Look-ups in named tables: a row name and a column name give one cell, copied from the table.

kig
         rus  buz  nid  vefibom  ranalub  mera  zodavaz
soludez  111  153  120      138      173   100      101
mok      101  120  175      159      133   168      165
mipogot  168  173  105      147      161   188      116
tuv      159  117  179      153      145   157      139
fotog    181  123  107      250      206   178       63
kita     146  120   99      118      133   111      131
sideke   208  138  152      149       90    73      127
mul      165  143  150       89      190   149      118
supupu   127  164  126      138      152   141      122
mab      116  141  174      133      133   128      137
san      122   99  151       73      172   113      107
gen      148  129  192      141      108   205      112
gug      176  159  184      131      172   109      157

What is the zodavaz of kita in kig? 131
What is the rus of gug in kig? 176
What is the nid of mok in kig? 175
What is the buz of gen in kig? 129
What is the ranalub of sideke in kig? 90
What is the mera of soludez in kig? 100
What is the vefibom of mipogot in kig? 147
What is the vefibom of sideke in kig? 149

gorul:
,somadu,seriso,buk,sasos
vid,714,588,579,684
bafid,723,634,635,695
mokibib,676,636,631,694
ligef,913,700,701,936
nin,509,641,638,521
zor,234,636,633,278

What is the somadu of nin in gorul?
509
What is the somadu of vid in gorul?
714
What is the buk of nin in gorul?
638
What is the seriso of bafid in gorul?
634
What is the somadu of zor in gorul?
234
What is the seriso of mokibib in gorul?
636
What is the sasos of zor in gorul?
278
What is the seriso of vid in gorul?
588
What is the sasos of ligef in gorul?
936
What is the seriso of nin in gorul?
641
What is the somadu of bafid in gorul?
723
Which row has the largest buk? ligef

lat
        gobemun    viz   ruke  momad    gev  rupon  tatat  pugoni
dakape    0.014  0.361  0.532  0.338  0.274  0.694  0.064   0.283
getavi    0.435  0.690  0.733  0.080  0.756  0.646  0.436   0.275
lis       0.479  0.242  0.177  0.773  0.142  0.234  0.545   0.681
sisuk     0.559  0.918  0.684  0.180  0.354  0.467  0.425   0.367

gobemun of dakape: 0.014
viz of sisuk: 0.918
ruke of lis: 0.177
momad of lis: 0.773
gev of sisuk: 0.354
momad of getavi: 0.080
gev of getavi: 0.756
rupon of dakape: 0.694
gev of dakape: 0.274
tatat of lis: 0.545

sasa:
|  | tez | neluv | fim | rivila |
|---|---|---|---|---|
| saseno | 94 | 199 | 45 | 30 |
| lelod | 131 | 108 | 151 | 155 |
| rol | 94 | 171 | 64 | 75 |
| sur | 108 | 157 | 85 | 85 |
| kad | 119 | 137 | 108 | 110 |
| kirusod | 90 | 193 | 52 | 45 |
| ropizus | 89 | 199 | 41 | 31 |
| nekunu | 117 | 118 | 126 | 129 |
| dazifem | 127 | 123 | 132 | 136 |
| sok | 115 | 133 | 115 | 127 |

What is the rivila of dazifem in sasa? 136
What is the neluv of ropizus in sasa? 199
What is the neluv of sur in sasa? 157
What is the neluv of kirusod in sasa? 193
What is the fim of dazifem in sasa? 132
What is the fim of sur in sasa? 85
What is the neluv of lelod in sasa? 108
What is the rivila of saseno in sasa? 30
What is the rivila of sok in sasa? 127
What is the tez of kad in sasa? 119
What is the rivila of lelod in sasa? 155
What is the fim of nekunu in sasa? 126
What is the neluv of kad in sasa? 137
What is the neluv of sok in sasa? 133
What is the fim of kirusod in sasa? 52
Row with the largest fim: lelod

kimus =
|  | fav | regak | fid | sapo | sem | zis | rimo | losifu |
|---|---|---|---|---|---|---|---|---|
| vofup | 381 | 437 | 506 | 376 | 394 | 490 | 370 | 352 |
| rugavuf | 60 | 458 | 837 | 2 | 221 | 799 | 33 | 24 |
| pokeme | 399 | 427 | 429 | 460 | 406 | 461 | 423 | 479 |
| fego | 428 | 476 | 452 | 436 | 389 | 442 | 426 | 459 |

sapo of rugavuf: 2
sem of vofup: 394
fid of pokeme: 429
losifu of pokeme: 479
fav of vofup: 381
sem of pokeme: 406
fav of pokeme: 399
sem of rugavuf: 221
rimo of vofup: 370
rimo of pokeme: 423
Row with the largest fid: rugavuf

Table sen
,sanivo,gomuk,tivu,negug,fepur,resaz,tas
moga,117,136,43,106,124,121,188
mivim,144,131,137,105,138,100,153
zerabor,137,248,165,92,134,123,113
povot,203,169,213,179,95,76,56
rabo,102,159,116,36,244,98,110

What is the gomuk of mivim in sen? 131
What is the tas of mivim in sen? 153
What is the resaz of zerabor in sen? 123
What is the resaz of mivim in sen? 100
What is the tivu of rabo in sen? 116
What is the sanivo of zerabor in sen? 137
What is the sanivo of moga in sen? 117
What is the fepur of mivim in sen? 138
What is the negug of mivim in sen? 105
What is the tas of rabo in sen? 110
What is the negug of zerabor in sen? 92
What is the gomuk of povot in sen? 169

Table durotib
fields: mosed, fefetu, vupov, sif, bidi, budegim, mor, kep
fud: [675, 479, 189, 598, 471, 511, 476, 551]
kosal: [686, 507, 188, 674, 455, 493, 453, 516]
zitiv: [565, 499, 383, 469, 656, 675, 612, 654]
koru: [665, 592, 342, 708, 515, 453, 451, 495]
zelelal: [710, 616, 396, 603, 800, 580, 576, 620]
ses: [567, 580, 595, 506, 716, 610, 620, 611]
goriti: [757, 627, 292, 654, 844, 608, 547, 613]
tur: [663, 645, 512, 645, 721, 534, 542, 550]
pasuvi: [733, 469, 103, 628, 497, 538, 472, 581]
vif: [513, 436, 407, 469, 461, 620, 542, 579]
seg: [637, 506, 313, 540, 751, 692, 589, 663]
fuliv: [553, 456, 324, 506, 439, 537, 487, 563]
mesina: [623, 457, 275, 511, 632, 685, 592, 644]

ses, kep: 611
vif, mosed: 513
fud, fefetu: 479
zelelal, sif: 603
pasuvi, sif: 628
seg, fefetu: 506
ses, vupov: 595
fuliv, mor: 487

zon.tsv
	kel	lobek	vufedi	lubimus	gep	loku	bif	zutuzag
lekep	4031	4851	3648	4111	5556	5995	4424	4765
vosona	4203	2219	6251	5527	2011	2319	4884	4066
petolo	3316	1802	5198	4612	3216	4247	4548	4205
saf	7199	9671	4192	4346	6691	4023	4844	5109
bupo	3559	1922	5176	4697	2823	4156	4619	4213
sulobe	3382	2236	4322	4414	4317	5452	4419	4416
dovud	3664	1942	5459	5077	2671	3666	4660	4165
med	5508	7422	3837	4198	6688	5148	4559	5009
tulunu	5462	6907	3797	4164	6246	5355	4484	4933
sasov	4590	4909	3602	4162	5654	5984	4352	4793

zutuzag of med: 5009
gep of tulunu: 6246
vufedi of saf: 4192
loku of dovud: 3666
lubimus of sasov: 4162
zutuzag of bupo: 4213
kel of tulunu: 5462
kel of dovud: 3664
loku of petolo: 4247
bif of sasov: 4352
vufedi of dovud: 5459
bif of tulunu: 4484
lubimus of vosona: 5527
zutuzag of tulunu: 4933

